[ -3  -3  10  -4  -7  -5  -8 -11  -4   1  -2  -2 -40   3 -16  -2   9  -8
   0   9  -1   2   3   6  14   6   2  -5   6   4  -2  -6   6   3   4   4
  -2   0  -4  -7 -10  -2  -6  12   7 -15  -2   3  -4   0  14   8   7  -4
   9   3  -2]
Y [1]
[ -2   1  13  -3 -18 -13  -7   0   5 -11  -7  -9 -56   3  -5  -3   6 -28
   6   1  -1   2  -1   0  15 -16   1  -2   8   1   2 -16  13  -2   3  11
  -2   3  20  -4 -19  -3   6   9  14 -17  14   4   8   3  27   1   4  -3
  15   3   4]
Y [13]
[-12   5   6  -5   6  -2 -12 -14   5  -7  -6  -6 -46   4 -12   4   2  -6
  11   4   8  -7  -5   4  -1  -4  -1  -2  -1   1  -2 -16   8  -2   4   2
  -7  -5   9   1  -3   1   3  35   5  -6   1  -1  32   6  26  -2  -1 -10
   7  -9  -3]
S [4]
[  5  10  13  -4  -4  -1  -4 -12  15   8  -4   5 -32   0 -10  -6   3  -2
  -5   5   8  -5  -2   1   0  -3  -3  14  -3  -7   3  -8  13  -2  -4   2
   3   8  21   2   2  -1   7  31   3  -6   1   4  27   6  19   0   0  -3
   5  -1  -7]
S [4]
[  6   3   4  -4 -12  -1 -12 -17   7 -10   4  -1 -46  15 -19   5   2  -2
  -2   3   4 -10   1   5  -1   0  -5   5  -3   1   3  -9   7   0  -1   2
  -9   1  24   2  -5   8  -1  31  12  -2   2  -5  27  13  25   1  -1  -1
   5  -7  13]
S [0]
[  0   3   5   3  -7  -5  -4 -16   0  -2  -3   5 -18  10  -6   6  -3   3
   7   6  20  -1   4   3  -4  -2   6   5  -2  -1   0  -5   6   0  -1   0
  -2  -2   9   3   1   2   5  20   2   0   5  -7  29   4  15   1   1 -10
  -2  11   3]
S [15]
[ -1   8   9 -13  -4   8 -10  -9  10  -8  -6   2 -25  11 -11  15   6   5
  -4   2   9  -9   3  -2  -4  -7   2   7  -2   0  -1 -13   1   4  -1   4
  -1  -5   5   3   5  -3   4  26   6  -4   6   2  30   8  18  -2  -4  -8
   6  -5   4]
S [0]
[  0  -1   7   1  -5  -2  -2  -2   8  -8  -6   5 -55  -1  -8   4   0 -14
  -3   3  -4  11   3  -6  21  10  -5   1   4   0  -4  -8  16  -5  24  31
   5  -1  -3   4 -15  -5  -1  26  15  -2   2   7 -14  13  28  10 -16  -5
   9   6   0]
Y [12]
[ 14   4   4   5  -5   7  -6  -9   5  -7   7   2 -34   5  -5  11  25  -9
  -9   4   8  -4  -2  -1 -12  -6   0   1  -1  -2  13  -1   6   1  -6   7
   2  -1   5   0  -1  -5  11  33   2 -10   2  -2  24   7  24  -4  -5  -1
  18   5  -2]
S [4]
[  2  -3   3   5 -15  -3  -4  -2   3   4  -2  -4 -51   5  -1   3  15 -10
  -7  11  12   7  -4 -11   3   2  -3  -2  -1   0  -2 -10   7  -3  -5  15
   8  -2   5   9 -14   0   6  31  14  -4   3   2  -5   7  21   2   2  14
   7   2   1]
Y [1]
[-11   2   9  10  -8 -13 -11  -2   5  -5  -6  -1 -56   6  -5  -1  12 -20
  -6  -3   5   6  14   1   4   7   4  -5   6   7  -5  -7   0   2  -5   4
   7   1   1 -10 -20  -6   1  23  10  -4   3   4   3  -1  13   6   3  -1
   6   2   5]
Y [13]
[  0   4  12   0 -14  -7   3  -5   2 -11  -9  -8 -56   4 -11   0  14  -6
   3   4   2   1   9  -3  15  19   1  -6   5 -14   7  18   2  -5   3   3
  -5  -8   1  -1 -12   0  -1  13  10 -13  -2   6   2  -8  36   4  -2  -4
   3   0   4]
Y [12]
[ 14   3   4  -2  -2   3  -7 -16   9 -12  -1   0 -22   5 -13   4   7  -2
   0  -8   2  -5  -4  -4   8  -2   2  -3  -4   0   4 -23  14   2  -1  -3
  -1 -15   1  -3   1  -2   5  10   5  -7  12  -3  21 -22   9   3   0  -6
   5  -2  -3]
S [15]
[  0   9   2   4  -4  -7 -12  -7   9  -8   3  -4 -30   5   3  11   1   1
   4   0   4  -9   1   6  -7  -1  -1   4   1   0   1 -11   3   3  -4  -3
  -8  -4   4   0   1   1   8  18   3 -19   4 -10  25  -2  12  -1  10 -12
  -9   7   0]
S [15]
[ -2   6  10   0  -9  -6  -1   1  -3 -10 -16  -1 -56   1   0   8  12 -17
  -4   4   6   9  18  -6  16  11   0  10   8   3  -7  -9  11  -2   1   1
  -8   1  -3 -10  -8   0   1  33  13  -6   1  15  15   1  33   4  13   7
   9  -2   1]
Y [13]
[  7   2  11   1  -9   6  -4  -3   4  -7  -6   2 -56   3 -10  12  12 -14
   1   1  -3   4   2  -8  17 -24   3   2  11   6 -15 -15  12   5   4   7
  -2   4   6 -15 -15  -8 -16  25  19   3   0  -3   5   4  28   4   2  -1
  15   5 -20]
Y [13]
[  6   1   1  -1  -8   2 -18  -5   3  -1  -7   2 -46   8 -13   5   8  -2
   7   5  10   4  10  -4 -11  -5   2   4  -7   5   6 -12  12  -7  -8   1
  -7  -4   6   5 -14   1   3  22   9  -6   3  -1  36  11  17  -1  -2  -8
   4  -4   2]
S [15]
[  4   2   6  -3  -3   1   0   4   9 -16  -7   2 -56   4  -1   7   8  -6
  -2   5   4   2   9  -3   3  13   6   8   1  11 -14   6   8  -3  -1  10
  -5  -4  -1  -4  -5   1  -5  14  38  -6  -2   9   5   8  19  -2  -2   8
   3  -1   0]
Y [13]
[  7   9  -1   7  -2 -12  -7  -9  12  -5  -8   8 -46  10 -12   9   4   0
  -1  10  11  -7 -10  -6  -6  -5   5   3   1  -2  12 -11   2   0  -1  21
  -4   0  18 -36   4  -8  11  24  12  -5   7   6  25   2  14  -2  -6 -12
   6  -6   3]
S [0]
[  2  -9   2   0 -10  -3  -4  -3  12  -7  -2   2 -30  22 -11   2   8   0
  19  -5   1  -2  -4  34  -8  -9  -4   1  -3  -5   2  -4   0  14  -3  -2
  -5 -12   1   3   4  -2   3  25   6  -5 -11 -12  26  -3  17   2   4 -10
   1  -2 -11]
S [0]
[  9   1   8   4  -4 -10  -5  -6  24  -2  -4   4 -21  14  -9   2   3  -3
   8   4   6  -1  -1  -4  -6  -3   2  -4  -2  -1  -2  -7  12  -5  -2   3
 -11   0  12   5   4   3   9  20  13  -6   7  -1  26  -1  19   2  -1  -4
   5  -4  -1]
S [4]
[  3   8   7 -23  -5 -18 -21 -10   3 -13 -13  -3 -56  11 -32   4   5   1
   5   8  14  -9  -2  -7 -14  -6  -7   3  -1  -2   6 -18  -3   3   9  11
  -7 -12   5   9   1   3   6  32  10  -3   3  -6  30  -2  33 -13 -29  -3
  13   3  -3]
S [0]
[  2   4   0   2   4   2  -6  -2   1  -1   5   3 -26   3   4   3  15   3
  -2  -6  10 -11   4  -5 -17 -11   4   1   2   4   7  -9   0  -2 -10   3
  -5  -3   0  -2   6   5   1  11   0   0   0  -5  28   7   8  -1   0  -7
   1   2   5]
S [15]
[  1   3  13  12  -6   0   1 -10  10   5  -3   3 -56  11 -11   4  15  -5
  -3   9  14  -4   1   1   7   2  56   1   5   1   3  -9  11   4   1   3
  -6   2   1  -6  -3  -3   0  35  11  -5   9   0  26   1  25  11   9  -4
   9  -3   0]
S [15]
[  5   2   0   5   5   7  -4  -3  11  -4  -4   2 -15   8  -6   3   4   9
  -2  -2   4  -4   3 -36  -9  15  -2   9  -1   0 -11 -10  -2   2  -2  10
  -4  -3   1   4   6  -6   3  20  18  -8  -7   6  23   1  13  -3  -3  -2
   3   5  -7]
S [0]
[  9  10   0   4   1   9 -13 -11  10 -11  -9  -5 -56   7 -10   6  22 -10
  -5  -2  10  -2   3  -4  -4  -6   2  -9   1   7   3 -15  11  -5  -8   5
  -3   3   3  -1   3  -4   3  31   4  -6   0  -4  25   0  21  -2  -1  -7
   6  -4  -3]
S [15]
[ -1   6   8   1  -4  -2  -7  -9   7  -4   0   1 -56  -7   3  -2  19 -17
  -8   4   3   2   8  -8   8   7   6  -9   6   0   1  -7   3  -1  56  20
   5  -2  -8  -8  -9   0   4  24  11 -14  -1  11  -3  11  48   9  -3   1
  10   0   2]
Y [12]
[-13   7   9   1  -9 -12   0   2  -5   2  -1   1 -56  -7   5   5  18 -19
   3   7  15  22   5  -9   1   4   1   1   0   7   2 -13   8   3  11  17
  -7  -3   0  -6  -7   2   0  25  17 -12   3   8  -5  15  29   1  -6   5
  10  -2  -2]
Y [1]
[  9   1   0  -1  -3  -4  -2  -6   9 -10   3   2 -42   7  -3   2  10  -2
  -8  -8   7  -2   5  -7  -6  -4   4   1  -3   1   0  -4  -1   4   2  10
  -2   7  11   1   0  -1  -2  17   0  -1  13   3  28   8  15   4  10  -6
   7  -4   3]
S [15]
[ -1   3   5  -3  -9  -7  -4  -5   2 -12  -9  -1 -56   4  -1  17   9 -18
  -7   4  -1   6   4  14   9   7   7  -1   4   3   2  -4  12   6   9  12
  11  -5  -4  -3 -16  -3   6  27  12 -10  -4  -7   4  -6  31   3  -1  -7
   4  -2   2]
Y [12]
[ -5   0   4   4 -18  -1   0 -11   0   2  -7  15 -34  -2  -3  -3  45  -8
  -2   5  -1   7   2  -1  12  16  -1  -3   0  -4 -15  -7   9 -45  -5   7
  -9  -2  -4   2 -13   1  -5  12   3  -5   3   6  -2   3  16   3  -1   4
   4  -6   1]
Y [12]
[ -5  -2   9   4   0  13  -1 -10   8  -7  -7  -2 -19   5 -10  10  -5   2
   3  -1   1   6   4  -4   8  -6   0 -14  -8  -2   7  -8   6   6   3   9
  -3  -2 -10  -2   3  -1   8  16  10   1   5   1  22  -2   8  -9   5  -9
   6   1   4]
S [4]
[ -5  11   5  -6  -8  -5   2  -6  11  -8  -3   1 -56  -4  -6  17  15 -20
   0  18  13  11  -1   6  13   7   5  24   3   1   1  -7  12  -8  -2  10
   1   0   3 -20  -5   1  -1  35  10  -2  13   1 -10   4  24   7   3   9
   7  -6  -1]
Y [13]
[ -3  -2   5   1   1  -2  -8 -19   1  -3  -4   1 -54   4   2   3  11 -11
  -6  17   8   2   3  -5  12  10   1   1  -5   1  -3  -4  22  -2   2  13
   1   0   5  -4 -11  12  -3  34  12  -4   2   5   0   0  24  11 -14   3
  15 -10   0]
Y [12]
[ 10   3   7   0  -8  -7 -18 -12   9  -1   3  -1 -49  22  -6   5   7  -7
   3   3  -2  10   2   2   2   1   2   2   2  16  -4 -13   6  -7   6   7
 -25   0  -2   3  -3  -9   4  21   9  -2   1  -1  23   0  24   2   1  -3
   9  -2   9]
S [15]
[ -1   6   9  -3  -7  -1  -4  -3   6 -12  -6   2 -56  -2  -1   0   2  -7
   1   3   0   1   8  -6   8   6   1   5   1   5  -3 -15   7   4  14  22
   5   3   5  -4  -9   3   8  25  14 -10  -4   2 -10  12  27   9 -12   7
   7  -2   1]
Y [12]
[  1   5   4   2   0   4 -12  -5   2  -5  -3  -2  -9  11  13   7   4   7
  -5  -5  -4 -17   6  10  -2  -4  -1   8  -3   3   6 -12   3   0   8   0
 -13  -3   7   4  -9   5   8   4   0  -1  -1  -3  28  -1   6   3  -5  -8
  -2   2   5]
S [0]

[-1  6 -1  5  2  0 -1  3 -2  2 -2  4  2  6 -1  9 -1 -3  6 -4  2  4  0 -1
  9  6  0 -6 -3 -4  0 13  1  6 -3  1  3  1  5 -2  4 -4 -1 -3  9  6 -6  3
 10  1  0  3  3  1 -1  1  1]
Q389 N
[  0  -8  -5  -2 -18   0  -1   3  -1  -5  15  -2   3   9   3  -5   0   3
  -2  -8   1   7   1   5  -5  -7  -1   4   2  -4  -2   7   2  -3  -5   1
  -2   1   1   1  -4  -4   0   1  -5  10  -5   3   6  -1   2  -2   3   2
   4   4 -10]
Q967 D
[  0  -2  -4   4 -10   5   0   2   0   2   0   0   6   2  -2   5  -1   5
  -5  -8  -2  -5   2   5   4  -3   0   1  -3   4   0  20   4   9   5   4
  -6   3   4   1  -2   0   4   7   3   0  -3  -7   4   7   1   0   0  -4
   6 -14   1]
Q501 T
[  7 -12  -5  -6 -21   3   2   0   3  -2  10   3   1   9   2   2  -4   1
   1  -8  -4   4   6   4  -3  -2  -1   1  -1  -6   0   8   0   1  -7   2
  -2  -3   7   1  -2  -1   1  -1  -5  10  -1   2   1  -1   5   0   1   6
  -3  -2  -5]
Q967 B
[  1  -9  -1  -1 -14   1   1   0   2  -3   7   3   0   2   2  -1   6   3
  -3  -3  -2  -1   6   5  -4  -1   2   7   0  -3  -1   2  -2   3  -9   4
   0   0   5   0  -5   2  -2   1  -3  -1   2   4   1  -1   4  -5  -2   1
   1   8  -2]
Q967 U
[ -1   6  -2   2  -3  -2  -3   5   0   4   1   6   4   7  -3  10   1  -3
  11  -1  -2   5   1  -3   1   8  -1  -2  -5  -5  -1   8   1   3  -2  -2
   3  -6   3   2  -1  -3   3  -9   3  10  -8   1   9  -1   1   4   4   4
  -6 -10 -11]
Q389 N
[  3  -8  -5  -2 -17   2  -1   2   2  -4  11   2   0  11   4  -1  -4  -1
  -3  -4   1   4   1   5  -2  -5   0   4   5  -3  -2   9   1   0  -4   0
  -5  -2   6   0  -4  -5  -1   3  -4   6  -4   2   5  -2   4   1   3   2
  -3   1  -9]
Q967 B
[-3  2 -2  1  2  2  1  1 -1 -2  1  3  3  2 -5  6  1 -1  1 -4 -1  1 -5  5
  3  2  1 -3 -6  3  1  7  3  9  4 -1 -4  4  3  1  3 -3  1  2  0  8 -3 -5
  5  1  0 -2  3 -3  5 -6  6]
Q501 L
[  2  -8  -2  -4 -13   0  -1   4   4  -1  13  -2   6  10  -1   3  -1   0
  -1  -6   1   5   3   4  -1  -7  -5   5  -2  -2  -2   9   1   2  -3   4
  -3  -2  -1  -1  -6  -4  -2   0  -8   8  -4   5   2  -5   0   1   2   2
   3   0  -6]
Q967 B
[  1 -11  -1  -4 -16   2   0   2   3  -2  12   1   2   8  -1   2   2   2
   1  -8  -2   4   4   5  -5  -5  -6   6  -2  -3   0   8   2   1  -4   3
  -1  -3  -1   0  -4  -2   1  -2  -8  12  -2   3   0  -1   0   0   2   3
   2  -2  -6]
Q967 B
[ -1   1   0   3   4   1   0   9   0   6   0  -2   1  11  -2  11   3  -5
   5  -4   3   6   6  -3   6  -1  -6  -4  -2  -3   2   7  -7   7   0   3
  -1  -3   6  -3   1   0  -6  -1   0  -3 -10  -5  11  -5   2   2   2   3
  -5  -6  -1]
Q389 A
[ -5   1  11  -3   5  -4  -4   1   3  -4  21 -17   3   8   5  -6   7   0
 -21 -10  11  -1  -1  16  -1 -21 -15   5   7  11   4   4  -2   3  -3  19
  -5  11  -5   0 -11  -4 -16  16 -11  -9  -3   1   1  -7  -7 -11  -2  -8
  14  21   4]
Q967 U
[ -1   6   3   3   9   0  -4   8   0   4  -1   0   1   7  -1   9   8  -2
   7   0   6   4   0  -3   8  -3  -5  -4   1   0   3   8   0   3   0  12
   5   0  -4  -4  -3  -2 -12   1   5  -5 -12   0  12  -3  -5   1   3   2
  -5   8   1]
Q389 N
[  0  -7  -6   0  -5   5   3   3   1   1  -8   9   3  -1  -7   5  -3   2
  10  -3  -8   3   0  -3   0   5   3  -2  -8  -3   0   4   4   5   5  -5
  -3   0  -1  -2   5   3   7  -4  -1  10   1  -5   0   5   1   5   2   6
   1 -16   7]
Q501 L
